Below are the code and all the weights of a small trained network. Each question names an input and a class and asks about switching units off, where a switched-off unit gives its printed mean instead of its output.

import numpy as np


def w(rows, s, z=0):
    codes = np.array(rows[::2]) - 128.0
    scale = np.full(codes.shape[1], s)
    scale[-1] = z or s
    return codes * scale


def norm(h):
    return h / np.sqrt((h * h).mean(-1, keepdims=True) + 1e-5)


def f(y):
    return np.maximum(y, 0)


def log_softmax(a):
    a = a - a.max(-1, keepdims=True)
    return a - np.log(np.exp(a).sum(-1, keepdims=True))


def net(x, mask):
    res = np.array(x, float).reshape(1, 8) / 4 @ E
    u = 0
    for l in range(2):
        y = f(norm(res) @ A[l][:, :-1].T + A[l][:, -1])
        res = res + np.where(mask[u : u + 15], y, B[l][:, -1]) @ B[l][:, :-1]
        u += 15
    return log_softmax(norm(res)[-1] @ U[:, :-1].T + U[:, -1])


A, B = {}, {}
E = w([
[203,97,203,239,210,69,99,160],'x0',
[128,125,127,127,130,128,133,129],'x1',
[131,132,126,127,130,131,121,130],'x2',
[126,130,127,129,125,128,125,128],'x3',
[134,121,128,122,128,127,129,128],'x4',
[144,83,178,140,159,243,184,64],'x5',
[26,3,116,126,194,147,10,129],'x6',
[129,132,123,131,130,133,124,133],'x7',
],0.0041)
A[0] = w([
[172,57,221,227,129,65,80,120,90],'0.n1',
[5,52,103,70,164,183,28,129,93],'0.n2',
[23,97,59,53,166,171,70,110,96],'0.n3',
[96,156,73,107,97,95,101,195,96],'0.n4',
[237,121,159,216,192,78,161,165,96],'0.n5',
[108,172,42,137,103,71,56,138,132],'0.n6',
[64,95,119,96,159,136,78,89,92],'0.n7',
[57,69,128,143,158,144,80,141,151],'0.n8',
[107,181,72,44,17,157,202,64,148],'0.n9',
[195,161,207,212,193,86,126,159,107],'0.n10',
[58,9,119,194,179,112,45,128,67],'0.n11',
[88,125,64,96,104,80,56,140,4],'0.n12',
[85,54,139,190,135,93,107,88,65],'0.n13',
[141,107,185,140,155,252,171,68,162],'0.n14',
[84,123,97,100,110,112,85,135,14],'0.n15',
],0.0035)
B[0] = w([
[177,220,108,82,200,139,131,149,199],'0.n1',
[88,113,107,194,19,115,140,101,244],'0.n2',
[154,107,138,174,52,75,177,104,219],'0.n3',
[97,110,209,112,116,109,199,165,163],'0.n4',
[68,109,119,189,63,100,158,83,211],'0.n5',
[98,77,225,83,121,114,212,195,183],'0.n6',
[156,131,100,170,89,111,115,103,178],'0.n7',
[114,70,62,82,130,140,90,107,210],'0.n8',
[199,161,108,99,253,139,79,152,255],'0.n9',
[100,90,145,172,36,61,112,70,210],'0.n10',
[160,224,97,26,198,155,109,159,218],'0.n11',
[90,58,194,99,126,140,210,169,150],'0.n12',
[174,186,119,85,162,133,109,145,159],'0.n13',
[168,103,212,114,142,210,220,79,235],'0.n14',
[75,69,171,68,108,143,163,159,138],'0.n15',
],0.0037,0.0042)
A[1] = w([
[135,175,148,74,167,155,153,163,65],'1.n1',
[144,111,166,172,169,131,104,111,129],'1.n2',
[126,163,105,89,131,144,155,133,145],'1.n3',
[164,138,138,149,191,167,142,108,131],'1.n4',
[141,120,140,131,149,166,129,88,232],'1.n5',
[125,186,84,117,134,53,93,133,215],'1.n6',
[176,160,120,96,97,136,162,135,86],'1.n7',
[136,81,150,129,254,130,74,161,142],'1.n8',
[123,96,117,118,173,246,117,79,165],'1.n9',
[124,181,75,142,100,102,136,129,7],'1.n10',
[85,92,157,126,106,168,165,108,112],'1.n11',
[118,164,120,102,169,110,110,158,43],'1.n12',
[145,138,147,114,133,143,190,93,219],'1.n13',
[73,103,87,116,128,111,51,137,176],'1.n14',
[115,131,163,135,114,80,139,178,136],'1.n15',
],0.0075,0.0021)
B[1] = w([
[164,156,121,66,254,159,64,161,176],'1.n1',
[82,109,145,77,86,123,191,171,174],'1.n2',
[103,101,142,112,161,141,92,169,178],'1.n3',
[20,193,174,72,129,126,198,140,199],'1.n4',
[95,165,99,138,108,136,157,60,208],'1.n5',
[188,32,118,184,147,107,34,160,206],'1.n6',
[87,109,140,126,193,124,99,127,192],'1.n7',
[148,205,101,24,206,186,127,166,198],'1.n8',
[184,212,59,177,123,148,72,77,254],'1.n9',
[141,72,144,193,117,140,68,153,152],'1.n10',
[173,54,91,158,106,49,77,149,195],'1.n11',
[159,82,97,140,163,130,58,151,149],'1.n12',
[63,86,153,105,118,100,127,176,231],'1.n13',
[131,127,202,106,107,122,223,149,206],'1.n14',
[157,184,86,157,126,215,112,73,182],'1.n15',
],0.0051,0.006)
U = w([
[179,115,122,70,210,105,38,239,173],'0',
[117,227,121,50,205,209,153,91,232],'1',
[83,37,112,71,40,81,132,181,187],'2',
[121,93,51,153,56,175,106,11,2],'3',
[200,135,153,248,88,54,87,152,55],'4',
[112,148,212,174,95,113,243,75,66],'5',
],0.011,0.00088)

Each question gives the input, the list of numbers given to net, and the class t.
The units are the neurons (one row each of A and B). Each row of codes is followed by its name. A weight is (code - 128) times the scale printed after its matrix; where a second scale follows, it is the last column's (A, B and U).
mask holds one flag per neuron, layer by layer. A switched-off neuron (its flag False) gives its mean, the last column of its row in B, instead of its output. The means were averaged over made-up inputs and are rounded, as every weight is.
A unit's drop is (log p(t) with every unit on - log p(t) with that unit switched off) / (log p(t) with every unit on - log p(t) with every unit switched off).
The circuit of an input: a set's keep is (log p(t) with only the set's units on - log p(t) with every unit switched off) / (log p(t) with every unit on - log p(t) with every unit switched off). Starting from the 12 units with the biggest drops (on a tie, the unit counted first), units are removed one at a time, each time the one whose removal leaves the highest keep (on an exact tie, the one counted first), for as long as the keep stays at least 0.8.
units of the circuit, in order: the units of the circuit, biggest drop first
k most important neurons: the k neurons with the biggest drops, biggest first
drop of u: that unit's drop, to one decimal
input [-8,-8,-7,-7,-6,2,4,-8], class 3: 2 most important neurons -> [1.n9; 0.n9]
input [1,-5,1,5,8,1,-6,8], class 5: units of the circuit, in order -> [1.n8; 1.n9]
input [0,-5,2,-3,8,-4,3,7], class 2: units of the circuit, in order -> [0.n9; 0.n2]
input [1,-6,-6,-4,-1,0,-8,0], class 4: 2 most important neurons -> [0.n14; 0.n11]
input [-4,8,-3,1,-5,0,1,1], class 2: units of the circuit, in order -> [0.n3; 1.n9]
input [-5,-8,0,-6,-8,0,5,8], class 2: units of the circuit, in order -> [1.n14; 0.n3]
input [1,-7,5,2,3,4,5,5], class 1: units of the circuit, in order -> [1.n6]
input [3,-2,-8,-2,-8,1,-2,2], class 5: 2 most important neurons -> [1.n6; 1.n9]
input [0,0,-6,-4,5,-5,-5,8], class 0: 3 most important neurons -> [0.n2; 0.n3; 1.n9]
input [8,-8,0,-8,-2,2,-1,-8], class 5: 2 most important neurons -> [0.n10; 0.n5]
input [3,-2,4,6,7,0,-1,4], class 4: 2 most important neurons -> [0.n14; 0.n1]
input [0,1,1,7,4,-1,-8,0], class 0: drop of 1.n9 -> 0.1
input [-8,-2,1,6,7,-7,-3,2], class 0: drop of 0.n14 -> 0.0
input [-1,-1,5,0,-5,-6,-6,-7], class 0: drop of 0.n2 -> 0.1
input [-3,1,-1,3,-5,-1,-2,1], class 0: most important neuron -> [0.n14]
input [-1,1,0,2,-6,0,2,8], class 2: drop of 1.n9 -> 0.2
